Here is a tiny trained network, its code and every weight. The questions are about switching its units off for an input and a target symbol, where a switched-off unit gives its printed mean instead of its output.

import numpy as np


def w(rows, s, z=0):
    codes = np.array(rows[::2]) - 128.0
    scale = np.full(codes.shape[1], s)
    scale[-1] = z or s
    return codes * scale


def norm(h):
    return h / np.sqrt((h * h).mean(-1, keepdims=True) + 1e-5)


def softmax(a):
    e = np.exp(a - a.max(-1, keepdims=True))
    return e / e.sum(-1, keepdims=True)


def log_softmax(a):
    a = a - a.max(-1, keepdims=True)
    return a - np.log(np.exp(a).sum(-1, keepdims=True))


def net(x, mask):
    ids = ['γξστψω'.index(c) for c in x.split()]
    T = len(ids)
    res = E[ids] + P[:T]
    u = 0
    for l in range(3):
        r = norm(res)
        for j in range(2):
            rows = slice(4 * j, 4 * j + 4)
            q, k, v = (r @ M[l][rows].T for M in (Q, K, V))
            z = softmax(np.where(np.tri(T) > 0, q @ k.T / 4**0.5, -1e9)) @ v
            o = O[l][rows]
            res = res + np.where(mask[u + j], z, o[:, -1]) @ o[:, :-1]
        u += 2
    return log_softmax(norm(res)[-1] @ U[:, :-1].T + U[:, -1])


Q, K, V, O = {}, {}, {}, {}
E = w([
[152,249,179],'γ',
[18,102,251],'ξ',
[92,42,139],'σ',
[134,76,68],'τ',
[1,124,116],'ψ',
[21,173,26],'ω',
],0.013)
P = w([
[210,141,194],'0',
[3,215,174],'1',
[139,194,249],'2',
[153,135,225],'3',
[60,146,135],'4',
[26,214,140],'5',
[142,155,246],'6',
],0.006)
Q[0] = w([
[110,71,109],'L0H1',
[141,6,125],'L0H1',
[157,110,118],'L0H1',
[140,95,95],'L0H1',
[163,110,102],'L0H2',
[161,117,86],'L0H2',
[133,106,124],'L0H2',
[106,117,94],'L0H2',
],0.024)
K[0] = w([
[139,4,149],'L0H1',
[182,31,100],'L0H1',
[101,89,83],'L0H1',
[173,76,40],'L0H1',
[161,184,58],'L0H2',
[154,184,186],'L0H2',
[92,88,149],'L0H2',
[145,81,182],'L0H2',
],0.013)
V[0] = w([
[53,44,131],'L0H1',
[127,185,12],'L0H1',
[57,138,153],'L0H1',
[121,98,115],'L0H1',
[151,29,163],'L0H2',
[126,1,17],'L0H2',
[71,25,210],'L0H2',
[155,188,97],'L0H2',
],0.0085)
O[0] = w([
[161,205,92,142],'L0H1',
[93,39,179,70],'L0H1',
[184,124,134,196],'L0H1',
[118,138,152,110],'L0H1',
[148,163,115,134],'L0H2',
[109,254,83,96],'L0H2',
[70,145,117,253],'L0H2',
[125,90,119,71],'L0H2',
],0.0091,0.0057)
Q[1] = w([
[164,140,246],'L1H1',
[107,255,124],'L1H1',
[158,183,232],'L1H1',
[101,132,127],'L1H1',
[197,142,159],'L1H2',
[63,52,234],'L1H2',
[36,87,136],'L1H2',
[57,248,167],'L1H2',
],0.0099)
K[1] = w([
[99,138,193],'L1H1',
[253,164,168],'L1H1',
[114,77,178],'L1H1',
[157,119,127],'L1H1',
[150,155,100],'L1H2',
[109,163,106],'L1H2',
[18,142,142],'L1H2',
[151,116,141],'L1H2',
],0.015)
V[1] = w([
[173,186,20],'L1H1',
[145,65,87],'L1H1',
[106,63,182],'L1H1',
[101,162,142],'L1H1',
[109,132,113],'L1H2',
[71,160,85],'L1H2',
[116,158,15],'L1H2',
[9,124,68],'L1H2',
],0.011)
O[1] = w([
[55,118,132,50],'L1H1',
[169,254,195,15],'L1H1',
[168,116,98,131],'L1H1',
[123,81,149,197],'L1H1',
[156,81,144,148],'L1H2',
[140,78,75,205],'L1H2',
[236,175,113,98],'L1H2',
[147,60,40,253],'L1H2',
],0.0065,0.0053)
Q[2] = w([
[164,204,222],'L2H1',
[120,63,130],'L2H1',
[202,115,91],'L2H1',
[120,180,105],'L2H1',
[99,147,133],'L2H2',
[9,148,110],'L2H2',
[139,112,172],'L2H2',
[41,95,189],'L2H2',
],0.011)
K[2] = w([
[110,154,82],'L2H1',
[98,111,122],'L2H1',
[96,61,124],'L2H1',
[250,92,105],'L2H1',
[196,104,78],'L2H2',
[188,152,136],'L2H2',
[108,139,84],'L2H2',
[205,160,96],'L2H2',
],0.011)
V[2] = w([
[106,30,109],'L2H1',
[94,11,182],'L2H1',
[10,142,221],'L2H1',
[203,199,161],'L2H1',
[56,97,27],'L2H2',
[253,101,59],'L2H2',
[110,139,106],'L2H2',
[135,131,110],'L2H2',
],0.011)
O[2] = w([
[177,95,91,211],'L2H1',
[130,91,109,207],'L2H1',
[58,108,53,196],'L2H1',
[103,168,208,7],'L2H1',
[144,140,50,253],'L2H2',
[252,152,178,92],'L2H2',
[85,123,118,147],'L2H2',
[120,124,150,131],'L2H2',
],0.013,0.005)
U = w([
[164,137,94,125],'γ',
[100,60,175,200],'ξ',
[186,138,119,180],'σ',
[82,188,124,143],'τ',
[72,91,100,2],'ψ',
[139,250,100,141],'ω',
],0.014,0.0053)

Each question gives the input, a string of symbols that net reads in full, and the target symbol t.
The units are the heads (4 rows each of Q, K, V and O). Each row of codes is followed by its name. A weight is (code - 128) times the scale printed after its matrix; where a second scale follows, it is the last column's (O and U).
mask holds one flag per head, layer by layer. A switched-off head (its flag False) gives its mean, the last column of its rows in O, instead of its output. The means were averaged over made-up inputs and are rounded, as every weight is.
A unit's drop is (log p(t) with every unit on - log p(t) with that unit switched off) / (log p(t) with every unit on - log p(t) with every unit switched off).
The circuit of an input: a set's keep is (log p(t) with only the set's units on - log p(t) with every unit switched off) / (log p(t) with every unit on - log p(t) with every unit switched off). Starting from all 6 units, units are removed one at a time, each time the one whose removal leaves the highest keep (on an exact tie, the one counted first), for as long as the keep stays at least 0.8.
units of the circuit, in order: the units of the circuit, biggest drop first
most important unit: the unit with the biggest drop
heads that matter: for each layer, one digit per head in row order, 1 if its drop is at least 0.15 and else 0, layers parted by /
drop when u is switched off: that unit's drop, to one decimal
input γ γ ξ γ ξ τ, target ξ: units of the circuit, in order	(L0H2, L2H2)
input γ ξ ψ σ γ σ σ, target τ: heads that matter	11 / 01 / 00
input ω τ ω ξ ψ, target σ: units of the circuit, in order	(L1H2, L2H2)
input σ ω ψ σ, target ω: units of the circuit, in order	(L0H1, L0H2)
input ω τ ω, target σ: units of the circuit, in order	(L2H1, L1H2)
input γ γ τ ξ σ, target τ: most important unit	L1H2
input ψ ψ ξ, target γ: heads that matter	00 / 01 / 00
input ω σ ψ, target σ: units of the circuit, in order	(L2H2, L1H2)
input γ σ σ γ σ σ ξ, target τ: heads that matter	01 / 01 / 10
input σ σ ξ γ, target τ: heads that matter	10 / 11 / 10
input σ σ ψ τ σ ξ γ, target τ: units of the circuit, in order	(L1H1, L0H2, L2H1)
input γ ω τ σ ξ, target ω: heads that matter	01 / 10 / 00
input τ σ ξ ξ, target τ: units of the circuit, in order	(L0H2, L2H1)
input σ σ σ, target ω: units of the circuit, in order	(L0H1, L2H1)
input γ σ γ γ ω, target ξ: heads that matter	11 / 10 / 01
input τ ψ ξ γ γ, target ψ: units of the circuit, in order	(L0H1)
input γ σ γ, target ξ: units of the circuit, in order	(L0H1, L0H2)
input γ τ γ γ γ, target ξ: drop when L0H2 is switched off	0.3
input ψ ω ψ ψ τ ψ ξ, target σ: drop when L1H2 is switched off	0.5
input τ γ γ τ, target ξ: drop when L0H1 is switched off	-0.2
